A =
[[965 243 974 240]
 [256 964 247 967]
 [260 960 251 963]
 [297 922 289 926]
 [961 247 970 243]
 [253 967 244 971]
 [960 248 968 245]
 [254 966 245 970]]
Counting starts at 1.
Report the entry in row 1 and column 3.
Answer: 974
Report the entry at row 3, column 1.
Answer: 260
Report the entry at row 1, column 1.
Answer: 965
Report the entry just left of 963.
Answer: 251
Report the entry at row 1, column 2.
Answer: 243
Report the bottom-left entry.
Answer: 254
Report the smallest entry.
Answer: 240
The bottom-right entry is 970
Report the entry directly below 926.
Answer: 243
The entry directly below 963 -> 926
The entry directly below 961 is 253
Report the entry directly below 965.
Answer: 256
Report the entry directly above 251.
Answer: 247
